Below is a small trained network, with its code and all its weights. Each question gives an input and a class and asks what happens when units are switched off, that is, made to give their printed mean instead of their output.

import numpy as np


def w(rows, s, z=0):
    codes = np.array(rows[::2]) - 128.0
    scale = np.full(codes.shape[1], s)
    scale[-1] = z or s
    return codes * scale


def f(y):
    return np.maximum(y, 0)


def log_softmax(a):
    a = a - a.max(-1, keepdims=True)
    return a - np.log(np.exp(a).sum(-1, keepdims=True))


def net(x, mask):
    res = np.array(x, float).reshape(1, 6) / 4 @ E
    y = f(res @ A[0][:, :-1].T + A[0][:, -1])
    res = res + np.where(mask, y, B[0][:, -1]) @ B[0][:, :-1]
    return log_softmax(res[-1] @ U[:, :-1].T + U[:, -1])


A, B = {}, {}
E = w([
[89,164,46,109,185,106,70],'x0',
[90,161,63,12,109,43,170],'x1',
[173,128,140,144,237,138,91],'x2',
[185,87,156,97,168,123,67],'x3',
[122,254,85,93,64,218,74],'x4',
[16,158,96,170,206,172,113],'x5',
],0.0085)
A[0] = w([
[120,193,102,46,61,51,140,191],'neuron 0',
[60,168,53,121,205,110,127,155],'neuron 1',
[105,175,61,102,131,112,129,201],'neuron 2',
[71,145,225,151,69,68,194,228],'neuron 3',
[91,158,163,173,183,210,3,211],'neuron 4',
[76,142,38,86,109,121,170,142],'neuron 5',
[153,89,184,116,155,167,55,152],'neuron 6',
[109,98,117,39,92,40,155,152],'neuron 7',
[197,110,183,221,76,229,88,254],'neuron 8',
[205,183,34,86,82,138,86,182],'neuron 9',
[117,31,132,54,139,29,190,212],'neuron 10',
[109,193,34,35,73,110,145,195],'neuron 11',
[116,144,182,214,149,177,175,244],'neuron 12',
[220,16,175,134,153,25,129,193],'neuron 13',
[50,145,69,162,254,126,76,186],'neuron 14',
],0.0081,0.0044)
B[0] = w([
[114,202,220,111,135,108,57,228],'neuron 0',
[94,129,28,143,117,101,69,216],'neuron 1',
[104,178,132,153,90,106,54,202],'neuron 2',
[111,168,137,166,117,109,192,201],'neuron 3',
[96,70,86,124,152,210,78,242],'neuron 4',
[64,196,126,177,135,114,91,201],'neuron 5',
[144,52,150,102,196,116,76,185],'neuron 6',
[101,145,196,158,199,74,99,206],'neuron 7',
[147,64,164,152,139,207,150,248],'neuron 8',
[112,160,169,47,73,136,104,212],'neuron 9',
[124,117,127,172,229,2,155,230],'neuron 10',
[88,220,166,115,111,145,81,244],'neuron 11',
[119,84,104,137,97,162,194,215],'neuron 12',
[198,73,144,50,140,56,189,244],'neuron 13',
[134,118,50,101,84,113,112,247],'neuron 14',
],0.0087,0.011)
U = w([
[126,184,183,68,83,145,113,150],'0',
[144,77,138,123,173,188,112,129],'1',
[187,95,140,94,175,47,184,169],'2',
[101,168,146,160,192,80,113,2],'3',
[131,133,129,178,74,171,215,157],'4',
[116,139,4,113,119,127,106,165],'5',
],0.012,0.0023)

Each question gives the input, the list of numbers given to net, and the class t.
The units are the neurons (one row each of A and B). Each row of codes is followed by its name. A weight is (code - 128) times the scale printed after its matrix; where a second scale follows, it is the last column's (A, B and U).
mask holds one flag per neuron, in row order. A switched-off neuron (its flag False) gives its mean, the last column of its row in B, instead of its output. The means were averaged over made-up inputs and are rounded, as every weight is.
A unit's drop is (log p(t) with every unit on - log p(t) with that unit switched off) / (log p(t) with every unit on - log p(t) with every unit switched off).
The circuit of an input: a set's keep is (log p(t) with only the set's units on - log p(t) with every unit switched off) / (log p(t) with every unit on - log p(t) with every unit switched off). Starting from the 12 units with the biggest drops (on a tie, the unit counted first), units are removed one at a time, each time the one whose removal leaves the highest keep (on an exact tie, the one counted first), for as long as the keep stays at least 0.8.
circuit, biggest first: the units of the circuit, biggest drop first
k most important neurons: the k neurons with the biggest drops, biggest first
drop of u: that unit's drop, to one decimal
input [4,-6,6,-3,5,3], class 5: circuit, biggest first : [neuron 14]
input [1,6,-7,4,1,-7], class 3: 2 most important neurons : [neuron 10; neuron 7]
input [5,5,-1,8,-6,7], class 5: 2 most important neurons : [neuron 14; neuron 1]
input [2,-4,-1,0,6,-3], class 1: 2 most important neurons : [neuron 8; neuron 4]
input [-3,6,-7,-8,1,-6], class 3: 2 most important neurons : [neuron 10; neuron 7]
input [-5,7,-7,-3,-1,-7], class 3: 2 most important neurons : [neuron 10; neuron 7]
input [4,6,-7,-1,3,-2], class 0: 2 most important neurons : [neuron 9; neuron 11]
input [0,7,-6,5,0,-1], class 3: 2 most important neurons : [neuron 10; neuron 7]
input [4,6,-8,7,3,1], class 0: 3 most important neurons : [neuron 9; neuron 11; neuron 0]
input [-4,-7,-2,-2,-5,2], class 4: 2 most important neurons : [neuron 12; neuron 3]
input [8,3,-7,0,-1,3], class 3: 2 most important neurons : [neuron 0; neuron 7]
input [6,6,3,5,-5,5], class 5: drop of neuron 1 : 0.6
input [8,7,7,-5,0,-8], class 3: drop of neuron 7 : 0.2
input [-5,5,7,-5,-2,5], class 5: drop of neuron 8 : 0.0
input [5,-6,7,-6,-7,-3], class 2: circuit, biggest first : [neuron 13]
input [-1,6,2,3,2,6], class 5: 2 most important neurons : [neuron 1; neuron 14]
